Here is a tiny trained network, its code and every weight. The questions are about switching its units off for an input and a class, where a switched-off unit gives its printed mean instead of its output.

import numpy as np


def w(rows, s, z=0):
    codes = np.array(rows[::2]) - 128.0
    scale = np.full(codes.shape[1], s)
    scale[-1] = z or s
    return codes * scale


def norm(h):
    return h / np.sqrt((h * h).mean(-1, keepdims=True) + 1e-5)


def f(y):
    return y / 2 * (1 + np.tanh(0.7978845608 * (y + 0.044715 * y**3)))


def log_softmax(a):
    a = a - a.max(-1, keepdims=True)
    return a - np.log(np.exp(a).sum(-1, keepdims=True))


def net(x, mask):
    res = np.array(x, float).reshape(1, 5) / 4 @ E
    u = 0
    for l in range(3):
        y = f(norm(res) @ A[l][:, :-1].T + A[l][:, -1])
        res = res + np.where(mask[u : u + 8], y, B[l][:, -1]) @ B[l][:, :-1]
        u += 8
    return log_softmax(norm(res)[-1] @ U[:, :-1].T + U[:, -1])


A, B = {}, {}
E = w([
[49,130,29,226,98,93,160,167,169,81,76,176],'x0',
[228,62,123,141,164,175,252,96,132,168,131,32],'x1',
[73,82,178,116,173,216,218,98,117,149,149,143],'x2',
[52,29,98,155,63,27,92,140,177,123,140,90],'x3',
[95,156,138,115,193,100,166,124,63,179,108,123],'x4',
],0.013)
A[0] = w([
[134,143,199,71,127,104,29,118,112,152,158,124,129],'0.n1',
[177,101,143,119,151,143,187,103,140,186,145,67,125],'0.n2',
[56,54,158,134,73,90,71,119,174,118,176,95,109],'0.n3',
[135,128,190,41,133,132,63,126,103,153,173,127,127],'0.n4',
[178,148,180,100,99,146,147,104,140,112,149,159,50],'0.n5',
[117,154,169,146,175,155,149,127,107,164,112,111,134],'0.n6',
[131,120,140,137,106,252,145,128,130,93,141,204,114],'0.n7',
[158,75,167,91,126,75,98,109,85,169,141,84,2],'0.n8',
],0.013,0.0081)
B[0] = w([
[217,212,129,110,154,134,145,124,157,119,126,105,244],'0.n1',
[132,197,169,141,98,124,59,209,37,104,119,60,220],'0.n2',
[65,37,35,86,112,126,121,115,143,117,159,246,234],'0.n3',
[167,175,138,46,152,183,206,138,146,155,109,72,232],'0.n4',
[122,106,112,148,152,72,152,127,116,149,124,52,149],'0.n5',
[146,81,109,158,148,165,147,116,103,170,197,184,191],'0.n6',
[132,144,92,28,123,162,180,114,183,164,116,166,216],'0.n7',
[118,122,127,75,84,130,242,65,175,144,133,125,169],'0.n8',
],0.012,0.011)
A[1] = w([
[89,120,209,108,180,178,178,71,140,147,165,200,2],'1.n1',
[133,91,124,188,204,173,150,45,207,56,119,136,62],'1.n2',
[85,52,184,163,60,99,116,113,154,131,137,101,108],'1.n3',
[108,55,101,170,180,82,113,101,153,100,139,168,100],'1.n4',
[71,136,180,231,85,65,11,132,147,32,128,164,87],'1.n5',
[77,227,254,68,84,138,37,95,147,118,73,129,106],'1.n6',
[190,108,136,117,77,68,62,119,234,78,166,72,69],'1.n7',
[12,148,166,96,147,119,147,109,80,162,181,142,92],'1.n8',
],0.0093,0.0066)
B[1] = w([
[102,95,111,69,78,161,205,78,218,91,90,155,227],'1.n1',
[105,62,152,59,180,152,147,131,162,192,152,131,126],'1.n2',
[120,70,91,192,97,122,122,107,24,98,158,166,173],'1.n3',
[121,196,222,147,171,114,115,107,102,213,95,116,253],'1.n4',
[152,95,134,206,79,160,34,154,61,80,141,95,255],'1.n5',
[230,209,120,157,204,87,138,226,174,39,254,135,224],'1.n6',
[105,71,99,131,111,95,141,20,146,151,96,211,213],'1.n7',
[83,115,94,127,198,141,72,124,153,135,105,157,208],'1.n8',
],0.0091,0.0032)
A[2] = w([
[146,136,177,133,128,128,109,41,105,162,141,105,85],'2.n1',
[132,179,88,143,138,108,8,134,102,98,122,212,97],'2.n2',
[107,112,90,108,78,122,94,139,164,125,125,55,107],'2.n3',
[101,32,150,160,146,139,157,85,68,154,146,107,56],'2.n4',
[18,174,120,139,187,148,177,157,91,164,64,156,222],'2.n5',
[166,120,59,138,74,71,70,130,207,71,103,133,191],'2.n6',
[194,158,180,168,153,158,129,122,130,163,61,16,4],'2.n7',
[188,105,148,125,141,138,130,117,102,139,110,37,74],'2.n8',
],0.012,0.0022)
B[2] = w([
[151,122,83,160,151,94,134,188,135,102,188,144,141],'2.n1',
[108,144,231,158,133,94,82,128,31,167,135,116,238],'2.n2',
[110,62,115,107,87,168,88,121,133,121,79,130,155],'2.n3',
[125,177,167,200,109,113,68,146,102,117,120,108,166],'2.n4',
[125,82,125,99,143,35,96,75,190,178,115,176,238],'2.n5',
[104,79,168,121,245,80,66,111,129,214,79,179,254],'2.n6',
[181,173,150,104,192,47,108,151,211,90,178,119,249],'2.n7',
[151,171,110,137,109,73,122,132,157,61,141,90,215],'2.n8',
],0.012,0.0082)
U = w([
[78,89,95,60,157,157,198,63,209,176,91,221,125],'0',
[27,66,153,213,144,96,22,115,52,165,95,190,174],'1',
[211,247,170,134,165,148,149,171,129,90,165,59,183],'2',
[101,109,129,179,54,150,95,150,53,70,89,42,1],'3',
],0.013,0.0068)

Each question gives the input, the list of numbers given to net, and the class t.
The units are the neurons (one row each of A and B). Each row of codes is followed by its name. A weight is (code - 128) times the scale printed after its matrix; where a second scale follows, it is the last column's (A, B and U).
mask holds one flag per neuron, layer by layer. A switched-off neuron (its flag False) gives its mean, the last column of its row in B, instead of its output. The means were averaged over made-up inputs and are rounded, as every weight is.
A unit's drop is (log p(t) with every unit on - log p(t) with that unit switched off) / (log p(t) with every unit on - log p(t) with every unit switched off).
The circuit of an input: a set's keep is (log p(t) with only the set's units on - log p(t) with every unit switched off) / (log p(t) with every unit on - log p(t) with every unit switched off). Starting from the 12 units with the biggest drops (on a tie, the unit counted first), units are removed one at a time, each time the one whose removal leaves the highest keep (on an exact tie, the one counted first), for as long as the keep stays at least 0.8.
units of the circuit, in order: the units of the circuit, biggest drop first
unit that matters most: the unit with the biggest drop
top k neurons: the k neurons with the biggest drops, biggest first
top k neurons in layer l: the k neurons of layer l with the biggest drops, biggest first
drop of u: that unit's drop, to one decimal
input [-6,-8,0,6,-4], class 0: units of the circuit, in order -> [0.n3 0.n4]
input [-7,-6,5,1,-2], class 2: unit that matters most -> 0.n1
input [5,-5,7,3,5], class 1: top 2 neurons -> [0.n4 0.n7]
input [-3,-1,6,-8,-8], class 0: top 4 neurons -> [0.n7 0.n1 0.n6 1.n1]
input [-3,2,2,8,-3], class 1: top 2 neurons -> [0.n7 0.n4]
input [3,2,1,-3,5], class 1: top 3 neurons in layer 0 -> [0.n1 0.n4 0.n2]
input [7,8,7,5,-3], class 1: top 2 neurons -> [0.n1 0.n4]
input [0,0,7,6,-6], class 1: top 3 neurons -> [0.n4 0.n1 0.n8]
input [0,0,-1,-7,5], class 0: top 2 neurons -> [0.n6 0.n1]
input [-1,1,-2,-4,-8], class 0: top 3 neurons -> [0.n2 0.n4 1.n7]
input [-8,-8,7,1,6], class 2: top 2 neurons in layer 0 -> [0.n1 0.n3]
input [-8,-7,-6,2,-8], class 0: top 2 neurons in layer 0 -> [0.n3 0.n2]
input [1,1,0,2,0], class 1: top 2 neurons -> [0.n4 0.n7]
input [-5,-3,-3,7,3], class 0: top neuron -> [0.n3]
input [-3,8,1,6,7], class 2: top 2 neurons -> [0.n3 2.n7]
input [2,-4,1,-1,-2], class 1: top 3 neurons in layer 0 -> [0.n4 0.n8 0.n6]
input [8,8,5,6,4], class 1: top 2 neurons in layer 0 -> [0.n1 0.n4]
input [1,6,8,1,5], class 2: drop of 0.n2 -> 2.3
input [-4,-6,2,7,2], class 0: drop of 0.n3 -> 1.2
input [-6,-3,8,2,4], class 2: units of the circuit, in order -> [0.n3]
